[[ 34.4  -4.3  27.5  30.1 -24.3 -29.6  12.9 -40.0 -24.1  25.5]
 [ -5.8   4.0 -11.7 -13.0 -18.1  10.1  -4.1 -15.5 -21.6   9.8]
 [-59.4 -15.2 -51.9 -61.4  40.1  54.0  -6.0  70.4  36.6 -36.0]
 [-40.2   1.5 -34.9 -39.1  25.9  35.8  -9.0  45.2  23.7 -26.7]
 [-51.6   6.1 -49.4 -55.7  15.8  49.3 -16.4  38.5  11.6 -23.6]
 [-54.3 -16.0 -44.0 -51.9  43.6  47.6  -5.9  71.3  42.1 -37.9]
 [ -5.9 -26.4  -5.4  -9.9   7.6   6.3  12.7  14.0   6.1   0.1]]
=>
[[-24.1  25.5  34.4  -4.3  27.5  30.1 -24.3 -29.6  12.9 -40.0]
 [-21.6   9.8  -5.8   4.0 -11.7 -13.0 -18.1  10.1  -4.1 -15.5]
 [ 36.6 -36.0 -59.4 -15.2 -51.9 -61.4  40.1  54.0  -6.0  70.4]
 [ 23.7 -26.7 -40.2   1.5 -34.9 -39.1  25.9  35.8  -9.0  45.2]
 [ 11.6 -23.6 -51.6   6.1 -49.4 -55.7  15.8  49.3 -16.4  38.5]
 [ 42.1 -37.9 -54.3 -16.0 -44.0 -51.9  43.6  47.6  -5.9  71.3]
 [  6.1   0.1  -5.9 -26.4  -5.4  -9.9   7.6   6.3  12.7  14.0]]

[[  2.7  16.1  -7.3   0.5 -20.1  32.2]
 [-11.7 -13.1  -7.2   7.1   3.2  -6.5]
 [  6.2  43.5   2.0  -6.0  -7.2  31.6]
 [ -7.7 -20.3   2.6  15.5  -0.4  16.7]
 [-41.3  -8.1  -6.8  -2.8  -3.2  12.0]
 [ -1.4 -13.9   4.8   3.7  -1.5  40.0]
 [-10.1  57.6   1.8   6.1 -15.8 -34.0]
 [ 17.5   7.2   1.1   9.6   7.8  -7.0]
 [-23.2   5.8   4.1   5.8   2.3   5.9]
 [ -9.5  26.3   5.6  -6.2  -9.5   5.4]
 [ 30.7  21.7   0.5   4.6  13.0  -2.6]]
=>
[[-20.1  32.2   2.7  16.1  -7.3   0.5]
 [  3.2  -6.5 -11.7 -13.1  -7.2   7.1]
 [ -7.2  31.6   6.2  43.5   2.0  -6.0]
 [ -0.4  16.7  -7.7 -20.3   2.6  15.5]
 [ -3.2  12.0 -41.3  -8.1  -6.8  -2.8]
 [ -1.5  40.0  -1.4 -13.9   4.8   3.7]
 [-15.8 -34.0 -10.1  57.6   1.8   6.1]
 [  7.8  -7.0  17.5   7.2   1.1   9.6]
 [  2.3   5.9 -23.2   5.8   4.1   5.8]
 [ -9.5   5.4  -9.5  26.3   5.6  -6.2]
 [ 13.0  -2.6  30.7  21.7   0.5   4.6]]

[[ 21.5  -0.2   6.1 -14.0  14.3  27.9 -45.4 -60.9]
 [-65.2  34.1 -48.0  50.3 -46.8 -54.7  49.4  38.5]
 [ 36.9  37.4 -49.1  58.6 -66.9 -64.2 -21.8 -43.1]
 [ 29.7 -43.5  54.4  -5.3 -41.6   5.1 -41.7 -52.6]
 [ 58.5 -46.2 -54.2 -68.5 -11.1  15.3 -35.3 -56.1]
 [ 11.4 -65.7  20.0  67.0 -39.2 -31.4 -28.5 -42.2]
 [ 42.7  33.9  29.5  18.6  32.1   2.2 -67.5  41.7]]
=>
[[-45.4 -60.9  21.5  -0.2   6.1 -14.0  14.3  27.9]
 [ 49.4  38.5 -65.2  34.1 -48.0  50.3 -46.8 -54.7]
 [-21.8 -43.1  36.9  37.4 -49.1  58.6 -66.9 -64.2]
 [-41.7 -52.6  29.7 -43.5  54.4  -5.3 -41.6   5.1]
 [-35.3 -56.1  58.5 -46.2 -54.2 -68.5 -11.1  15.3]
 [-28.5 -42.2  11.4 -65.7  20.0  67.0 -39.2 -31.4]
 [-67.5  41.7  42.7  33.9  29.5  18.6  32.1   2.2]]

[[  6.5   0.3   6.2 -23.3  -4.9 -31.4  -6.0  -0.4]
 [  8.8  18.9 -11.4 -21.2   5.1  10.1  28.9 -12.1]
 [-37.7 -14.7 -18.9  -8.7  -5.3 -49.3   3.9   6.2]
 [ 19.3  -1.9   9.1   3.0   5.6  -0.5  60.9  -0.4]
 [  1.9   0.8 -10.5  18.0  -3.0 -13.3  22.6  -0.1]
 [-29.2   7.9 -21.1  -1.2   7.9 -12.2  -4.4  -4.6]
 [ -1.4   4.9  12.3  -0.9  -7.5  -4.5   7.3 -17.2]
 [-15.5   2.7 -10.7   4.0 -14.8  18.2  -0.4  11.0]
 [ 14.7   1.7 -10.1   9.8  -1.7  24.1 -19.3  14.3]]
=>
[[ -6.0  -0.4   6.5   0.3   6.2 -23.3  -4.9 -31.4]
 [ 28.9 -12.1   8.8  18.9 -11.4 -21.2   5.1  10.1]
 [  3.9   6.2 -37.7 -14.7 -18.9  -8.7  -5.3 -49.3]
 [ 60.9  -0.4  19.3  -1.9   9.1   3.0   5.6  -0.5]
 [ 22.6  -0.1   1.9   0.8 -10.5  18.0  -3.0 -13.3]
 [ -4.4  -4.6 -29.2   7.9 -21.1  -1.2   7.9 -12.2]
 [  7.3 -17.2  -1.4   4.9  12.3  -0.9  -7.5  -4.5]
 [ -0.4  11.0 -15.5   2.7 -10.7   4.0 -14.8  18.2]
 [-19.3  14.3  14.7   1.7 -10.1   9.8  -1.7  24.1]]

[[-34.0  28.9  48.0  27.0]
 [-39.3  30.4  47.8  28.5]
 [  9.1  17.3  43.3  16.6]
 [-31.8   7.4  39.8  16.2]
 [ -4.3 -31.5  14.6 -16.7]
 [ 49.3 -55.8 -62.4 -52.0]
 [ 26.4 -26.4 -37.8 -27.2]
 [ 33.6 -51.0 -58.2 -50.9]
 [ 43.0 -36.7 -61.4 -40.8]
 [  4.3 -20.2 -13.0 -19.5]
 [-55.5  50.0  67.9  51.1]]
=>
[[ 48.0  27.0 -34.0  28.9]
 [ 47.8  28.5 -39.3  30.4]
 [ 43.3  16.6   9.1  17.3]
 [ 39.8  16.2 -31.8   7.4]
 [ 14.6 -16.7  -4.3 -31.5]
 [-62.4 -52.0  49.3 -55.8]
 [-37.8 -27.2  26.4 -26.4]
 [-58.2 -50.9  33.6 -51.0]
 [-61.4 -40.8  43.0 -36.7]
 [-13.0 -19.5   4.3 -20.2]
 [ 67.9  51.1 -55.5  50.0]]

[[ 20.6  30.4  26.3  63.9  27.5  13.7  19.9]
 [  4.7  -1.7  -2.0 -22.0   5.3  30.1   7.8]]
=>
[[ 13.7  19.9  20.6  30.4  26.3  63.9  27.5]
 [ 30.1   7.8   4.7  -1.7  -2.0 -22.0   5.3]]

[[ 46.0 -37.8 -55.1 -12.2   4.0   4.4  -2.5  18.3  16.0  22.2]
 [ 17.7 -22.5 -27.6 -11.2  -3.2  -0.7  -3.4   6.0   2.2   6.6]
 [-39.1  14.4  28.6   1.8 -13.7 -13.9  -3.1 -20.2 -18.1 -24.0]
 [ 30.1 -28.9 -41.6  -9.4   0.5  -0.7  -4.0  10.2  10.4  13.5]
 [-60.0  28.9  51.1   2.9 -16.5 -15.8  -5.1 -29.0 -27.7 -34.3]]
=>
[[ 16.0  22.2  46.0 -37.8 -55.1 -12.2   4.0   4.4  -2.5  18.3]
 [  2.2   6.6  17.7 -22.5 -27.6 -11.2  -3.2  -0.7  -3.4   6.0]
 [-18.1 -24.0 -39.1  14.4  28.6   1.8 -13.7 -13.9  -3.1 -20.2]
 [ 10.4  13.5  30.1 -28.9 -41.6  -9.4   0.5  -0.7  -4.0  10.2]
 [-27.7 -34.3 -60.0  28.9  51.1   2.9 -16.5 -15.8  -5.1 -29.0]]

[[ -3.9 -40.2 -22.3 -18.8 -22.9 -21.3 -39.7 -32.8 -23.4 -24.1 -33.4 -29.5
  -41.2]
 [ -1.2   7.3  49.9  24.5  15.9  19.7  12.2  32.8  58.3  36.4   1.9  42.3
    9.6]
 [  5.6   4.9  50.2  24.0  13.6  21.3  12.4  32.1  62.9  42.2  -5.7  44.6
    7.0]
 [  8.3  47.6   9.9   9.2  16.3  15.6  47.9  20.3   9.8  14.7  36.7  19.0
   54.5]]
=>
[[-29.5 -41.2  -3.9 -40.2 -22.3 -18.8 -22.9 -21.3 -39.7 -32.8 -23.4 -24.1
  -33.4]
 [ 42.3   9.6  -1.2   7.3  49.9  24.5  15.9  19.7  12.2  32.8  58.3  36.4
    1.9]
 [ 44.6   7.0   5.6   4.9  50.2  24.0  13.6  21.3  12.4  32.1  62.9  42.2
   -5.7]
 [ 19.0  54.5   8.3  47.6   9.9   9.2  16.3  15.6  47.9  20.3   9.8  14.7
   36.7]]
